Below is a small trained network, with its code and all its weights. Each question gives an input and a class and asks what happens when units are switched off, that is, made to give their printed mean instead of their output.

import numpy as np


def w(rows, s, z=0):
    codes = np.array(rows[::2]) - 128.0
    scale = np.full(codes.shape[1], s)
    scale[-1] = z or s
    return codes * scale


def f(y):
    return np.maximum(y, 0)


def log_softmax(a):
    a = a - a.max(-1, keepdims=True)
    return a - np.log(np.exp(a).sum(-1, keepdims=True))


def net(x, mask):
    res = np.array(x, float).reshape(1, 3) / 4 @ E
    y = f(res @ A[0][:, :-1].T + A[0][:, -1])
    res = res + np.where(mask, y, B[0][:, -1]) @ B[0][:, :-1]
    return log_softmax(res[-1] @ U[:, :-1].T + U[:, -1])


A, B = {}, {}
E = w([
[153,122,136,131,191,229,103,134,99],'x0',
[6,113,149,140,113,143,121,125,57],'x1',
[100,131,211,114,71,177,150,137,202],'x2',
],0.014)
A[0] = w([
[122,136,155,124,108,119,138,116,155,97],'neuron 0',
[118,134,151,128,117,139,131,138,153,253],'neuron 1',
[97,158,117,129,94,56,135,143,150,74],'neuron 2',
[85,127,123,128,143,133,137,142,113,77],'neuron 3',
[220,142,122,122,139,113,128,134,193,82],'neuron 4',
[125,121,141,147,135,125,119,121,148,237],'neuron 5',
[180,125,121,135,120,130,137,127,167,149],'neuron 6',
[188,128,117,124,133,110,127,134,155,45],'neuron 7',
[100,140,161,124,108,173,138,134,204,63],'neuron 8',
[128,112,146,112,97,157,131,131,144,77],'neuron 9',
[157,129,130,141,158,208,117,124,125,57],'neuron 10',
[130,136,137,133,116,145,134,130,164,92],'neuron 11',
[94,130,138,144,107,131,107,113,110,66],'neuron 12',
[125,130,110,110,122,143,144,125,120,242],'neuron 13',
[141,127,133,130,174,215,131,127,129,134],'neuron 14',
[5,131,134,126,124,138,130,135,72,89],'neuron 15',
[110,116,174,115,108,166,125,132,195,109],'neuron 16',
[153,130,125,114,101,184,118,115,95,86],'neuron 17',
[111,113,148,127,98,10,131,119,181,110],'neuron 18',
[163,130,73,126,174,64,123,129,47,95],'neuron 19',
[133,125,148,121,153,180,133,154,105,62],'neuron 20',
[126,140,139,145,89,157,128,124,141,86],'neuron 21',
],0.022,0.014)
B[0] = w([
[116,120,107,151,159,143,175,121,143,163],'neuron 0',
[153,154,127,167,142,56,20,166,121,216],'neuron 1',
[120,145,84,112,78,192,160,150,126,196],'neuron 2',
[99,158,179,108,148,139,166,101,127,156],'neuron 3',
[137,92,229,68,106,109,154,82,137,228],'neuron 4',
[102,138,153,143,99,71,37,158,115,195],'neuron 5',
[134,130,208,117,118,125,118,118,112,196],'neuron 6',
[115,143,198,95,142,142,172,81,124,174],'neuron 7',
[163,110,80,177,213,153,159,107,122,204],'neuron 8',
[99,124,105,117,176,106,165,126,153,159],'neuron 9',
[115,136,68,79,83,168,188,135,128,191],'neuron 10',
[124,121,134,156,159,151,156,128,137,155],'neuron 11',
[140,125,166,113,133,161,144,100,127,158],'neuron 12',
[143,141,143,196,50,49,54,160,108,197],'neuron 13',
[110,130,67,106,36,144,150,152,128,219],'neuron 14',
[152,97,234,62,109,113,164,81,141,253],'neuron 15',
[104,118,109,176,219,137,165,114,126,214],'neuron 16',
[115,120,103,146,76,152,138,112,145,158],'neuron 17',
[117,130,39,89,41,164,154,146,124,239],'neuron 18',
[125,124,75,218,251,129,126,137,138,245],'neuron 19',
[133,138,84,88,109,180,171,129,130,169],'neuron 20',
[117,152,142,153,179,170,144,133,106,156],'neuron 21',
],0.029,0.023)
U = w([
[137,65,244,125,81,78,175,30,149,119],'0',
[89,109,65,139,18,152,178,122,145,134],'1',
[115,75,114,235,196,98,175,81,156,128],'2',
[140,129,155,176,71,3,27,144,121,244],'3',
[144,239,179,61,173,181,98,109,162,89],'4',
[141,151,119,115,143,134,52,103,210,87],'5',
[153,178,174,38,204,149,85,165,144,101],'6',
],0.0066,0.011)

Each question gives the input, the list of numbers given to net, and the class t.
The units are the neurons (one row each of A and B). Each row of codes is followed by its name. A weight is (code - 128) times the scale printed after its matrix; where a second scale follows, it is the last column's (A, B and U).
mask holds one flag per neuron, in row order. A switched-off neuron (its flag False) gives its mean, the last column of its row in B, instead of its output. The means were averaged over made-up inputs and are rounded, as every weight is.
A unit's drop is (log p(t) with every unit on - log p(t) with that unit switched off) / (log p(t) with every unit on - log p(t) with every unit switched off).
The circuit of an input: a set's keep is (log p(t) with only the set's units on - log p(t) with every unit switched off) / (log p(t) with every unit on - log p(t) with every unit switched off). Starting from the 12 units with the biggest drops (on a tie, the unit counted first), units are removed one at a time, each time the one whose removal leaves the highest keep (on an exact tie, the one counted first), for as long as the keep stays at least 0.8.
circuit, biggest first: the units of the circuit, biggest drop first
most important unit: the unit with the biggest drop
top k neurons: the k neurons with the biggest drops, biggest first
drop when u is switched off: that unit's drop, to one decimal
input [8,-3,7], class 1: circuit, biggest first -> neuron 14
input [3,-8,-8], class 0: top 4 neurons -> neuron 4; neuron 7; neuron 6; neuron 16
input [-7,-7,-7], class 0: top 2 neurons -> neuron 4; neuron 7
input [6,-6,-2], class 0: top 2 neurons -> neuron 4; neuron 18
input [3,4,5], class 2: top 3 neurons -> neuron 4; neuron 16; neuron 8
input [-8,-4,7], class 1: top 3 neurons -> neuron 18; neuron 2; neuron 19
input [-4,5,-6], class 2: top 2 neurons -> neuron 19; neuron 4
input [3,-4,-4], class 0: top 3 neurons -> neuron 4; neuron 1; neuron 16
input [3,1,2], class 3: top 2 neurons -> neuron 18; neuron 2
input [-7,8,-8], class 0: top 3 neurons -> neuron 15; neuron 16; neuron 8
input [3,1,-3], class 3: top 3 neurons -> neuron 18; neuron 16; neuron 8
input [8,1,8], class 1: top 3 neurons -> neuron 14; neuron 10; neuron 19
input [6,-3,5], class 1: top 3 neurons -> neuron 14; neuron 19; neuron 10
input [-3,6,-2], class 0: circuit, biggest first -> neuron 15
input [-5,0,4], class 1: top 2 neurons -> neuron 18; neuron 19
input [-6,-4,3], class 1: top 2 neurons -> neuron 18; neuron 15
input [2,-7,-6], class 0: drop when neuron 4 is switched off -> 9.4
input [-3,8,-5], class 0: drop when neuron 16 is switched off -> 0.0
input [-1,-2,-1], class 3: drop when neuron 15 is switched off -> 0.1
input [1,0,4], class 2: most important unit -> neuron 16
input [-3,0,-8], class 2: drop when neuron 19 is switched off -> 2.5
